Here is a tiny trained network, its code and every weight. The questions are about switching its units off for an input and a target symbol, where a switched-off unit gives its printed mean instead of its output.

import numpy as np


def w(rows, s, z=0):
    codes = np.array(rows[::2]) - 128.0
    scale = np.full(codes.shape[1], s)
    scale[-1] = z or s
    return codes * scale


def norm(h):
    return h / np.sqrt((h * h).mean(-1, keepdims=True) + 1e-5)


def f(y):
    return np.maximum(y, 0)


def softmax(a):
    e = np.exp(a - a.max(-1, keepdims=True))
    return e / e.sum(-1, keepdims=True)


def log_softmax(a):
    a = a - a.max(-1, keepdims=True)
    return a - np.log(np.exp(a).sum(-1, keepdims=True))


def net(x, mask):
    ids = ['γλξπσφψ'.index(c) for c in x.split()]
    T = len(ids)
    res = E[ids] + P[:T]
    u = 0
    for l in range(2):
        r = norm(res)
        for j in range(2):
            rows = slice(2 * j, 2 * j + 2)
            q, k, v = (r @ M[l][rows].T for M in (Q, K, V))
            z = softmax(np.where(np.tri(T) > 0, q @ k.T / 2**0.5, -1e9)) @ v
            o = O[l][rows]
            res = res + np.where(mask[u + j], z, o[:, -1]) @ o[:, :-1]
        u += 2
        y = f(norm(res) @ A[l][:, :-1].T + A[l][:, -1])
        res = res + np.where(mask[u : u + 4], y, B[l][:, -1]) @ B[l][:, :-1]
        u += 4
    return log_softmax(norm(res)[-1] @ U[:, :-1].T + U[:, -1])


Q, K, V, O, A, B = {}, {}, {}, {}, {}, {}
E = w([
[158,80,231,110,109,151],'γ',
[65,115,35,150,30,180],'λ',
[200,190,25,88,175,124],'ξ',
[101,100,138,158,252,26],'π',
[115,51,119,72,190,254],'σ',
[3,83,67,224,125,55],'φ',
[156,170,116,151,39,19],'ψ',
],0.02)
P = w([
[117,237,168,197,135,159],'0',
[154,106,129,154,105,108],'1',
[166,135,128,252,135,173],'2',
[84,169,163,58,118,102],'3',
[84,246,201,133,148,177],'4',
[155,89,122,93,109,52],'5',
[207,81,110,215,118,125],'6',
[95,159,113,94,120,84],'7',
[64,217,192,70,110,146],'8',
],0.013)
Q[0] = w([
[109,195,158,157,141,161],'0.h0',
[195,81,117,204,126,146],'0.h0',
[119,109,137,82,173,187],'0.h1',
[91,122,2,153,140,146],'0.h1',
],0.051)
K[0] = w([
[178,123,124,217,135,160],'0.h0',
[94,203,161,136,140,158],'0.h0',
[154,116,133,118,184,197],'0.h1',
[132,140,3,121,131,133],'0.h1',
],0.052)
V[0] = w([
[137,157,160,147,2,105],'0.h0',
[130,120,238,131,164,67],'0.h0',
[96,107,116,88,171,169],'0.h1',
[178,75,222,146,99,137],'0.h1',
],0.022)
O[0] = w([
[93,185,237,255,103,151,243],'0.h0',
[69,150,144,65,176,218,3],'0.h0',
[158,49,198,218,120,168,62],'0.h1',
[105,125,236,85,77,84,37],'0.h1',
],0.013,0.012)
A[0] = w([
[132,121,158,151,255,37,128],'0.n0',
[1,95,81,168,139,116,45],'0.n1',
[137,210,166,118,170,194,4],'0.n2',
[77,133,136,63,170,194,38],'0.n3',
],0.03,0.003)
B[0] = w([
[7,224,127,98,216,152,210],'0.n0',
[118,240,147,198,20,134,255],'0.n1',
[135,174,110,5,184,152,247],'0.n2',
[47,38,121,180,188,71,207],'0.n3',
],0.019,0.0086)
Q[1] = w([
[33,103,34,4,117,201],'1.h0',
[127,186,4,51,141,233],'1.h0',
[139,143,154,123,173,95],'1.h1',
[131,124,135,150,134,157],'1.h1',
],0.024)
K[1] = w([
[123,50,255,75,11,63],'1.h0',
[113,116,180,162,2,124],'1.h0',
[113,123,114,123,102,154],'1.h1',
[114,127,124,122,118,107],'1.h1',
],0.028)
V[1] = w([
[88,97,151,125,56,138],'1.h0',
[197,126,175,119,173,90],'1.h0',
[215,145,206,143,255,19],'1.h1',
[119,69,170,179,119,253],'1.h1',
],0.025)
O[1] = w([
[28,112,130,2,124,126,109],'1.h0',
[116,191,116,103,224,160,49],'1.h0',
[215,111,237,93,250,26,75],'1.h1',
[150,157,88,246,209,236,1],'1.h1',
],0.012,0.0089)
A[1] = w([
[115,213,114,88,98,91,100],'1.n0',
[212,129,123,2,33,209,176],'1.n1',
[187,88,201,175,153,221,3],'1.n2',
[196,237,176,121,88,232,253],'1.n3',
],0.023,0.0033)
B[1] = w([
[143,124,46,139,99,83,252],'1.n0',
[127,165,89,36,139,250,183],'1.n1',
[97,95,75,113,117,37,148],'1.n2',
[171,46,202,61,116,168,231],'1.n3',
],0.022,0.016)
U = w([
[52,178,165,148,214,114,143],'γ',
[80,153,135,215,115,89,94],'λ',
[157,140,101,62,128,20,40],'ξ',
[87,2,118,143,188,108,141],'π',
[215,129,92,138,235,159,251],'σ',
[67,90,78,152,79,198,112],'φ',
[123,162,223,79,144,128,168],'ψ',
],0.01,0.0031)

Each question gives the input, a string of symbols that net reads in full, and the target symbol t.
The units are the heads (2 rows each of Q, K, V and O) and the neurons (one row each of A and B). Each row of codes is followed by its name. A weight is (code - 128) times the scale printed after its matrix; where a second scale follows, it is the last column's (O, A, B and U).
mask holds one flag per unit, layer by layer, with each layer's heads first. A switched-off unit (its flag False) gives its mean, the last column of its rows in O or B, instead of its output. The means were averaged over made-up inputs and are rounded, as every weight is.
A unit's drop is (log p(t) with every unit on - log p(t) with that unit switched off) / (log p(t) with every unit on - log p(t) with every unit switched off).
The circuit of an input: a set's keep is (log p(t) with only the set's units on - log p(t) with every unit switched off) / (log p(t) with every unit on - log p(t) with every unit switched off). Starting from all 12 units, units are removed one at a time, each time the one whose removal leaves the highest keep (on an exact tie, the one counted first), for as long as the keep stays at least 0.8.
circuit, biggest first: the units of the circuit, biggest drop first
most important unit: the unit with the biggest drop
top k neurons: the k neurons with the biggest drops, biggest first
top k neurons in layer l: the k neurons of layer l with the biggest drops, biggest first
which heads matter: for each layer, one digit per head in row order, 1 if its drop is at least 0.15 and else 0, layers parted by /
input λ λ ξ λ, target λ: top 2 neurons => 0.n2, 1.n1
input γ ψ λ φ γ ψ ψ π π, target ψ: most important unit => 0.h0
input π γ ξ ξ, target γ: circuit, biggest first => 0.n3, 0.h0
input ψ φ λ λ π ξ ψ λ ψ, target φ: top 2 neurons => 0.n2, 1.n0
input λ ψ ξ σ π ψ, target σ: which heads matter => 01 / 01
input π λ ψ, target π: top 2 neurons => 0.n3, 0.n1
input ψ λ λ λ ψ γ ψ σ, target γ: which heads matter => 10 / 10
input λ λ ψ λ ψ ξ, target λ: which heads matter => 10 / 00
input ψ φ λ ξ, target φ: circuit, biggest first => 1.h0, 0.h1
input γ λ ψ σ, target π: which heads matter => 01 / 00
input ψ λ ξ ξ ξ ξ ψ π λ, target ψ: circuit, biggest first => 0.h0, 1.n3
input σ ψ σ φ λ ξ, target φ: top 3 neurons => 0.n3, 0.n2, 1.n1
input ψ φ π γ ψ ξ σ λ γ, target σ: circuit, biggest first => 0.h0, 1.n1
input λ π ψ ξ π λ φ, target π: circuit, biggest first => 0.h0, 0.n3
input ψ ψ ψ λ ξ π, target γ: most important unit => 0.n0
input ξ λ ξ λ π λ, target λ: top 2 neurons in layer 0 => 0.n2, 0.n0
input ψ ψ γ σ λ ψ, target σ: circuit, biggest first => 0.h0, 1.h1
input λ λ λ λ ξ, target σ: which heads matter => 11 / 10
input ξ λ σ ψ λ, target σ: which heads matter => 11 / 00
input ψ γ ξ φ, target γ: most important unit => 0.h0
input φ γ ψ ψ γ σ, target ψ: top 3 neurons => 0.n2, 1.n0, 0.n3
input ψ ξ λ ψ ψ λ λ π ψ, target λ: top 2 neurons => 0.n2, 1.n1
input λ ψ ξ ψ σ φ σ, target σ: which heads matter => 11 / 00
input λ ψ ψ λ γ ψ λ ξ ψ, target λ: circuit, biggest first => 0.h0, 0.n2
input λ ψ ψ λ λ σ, target λ: top 2 neurons => 1.n3, 0.n2
input σ λ λ ψ ξ σ λ, target ξ: which heads matter => 10 / 01
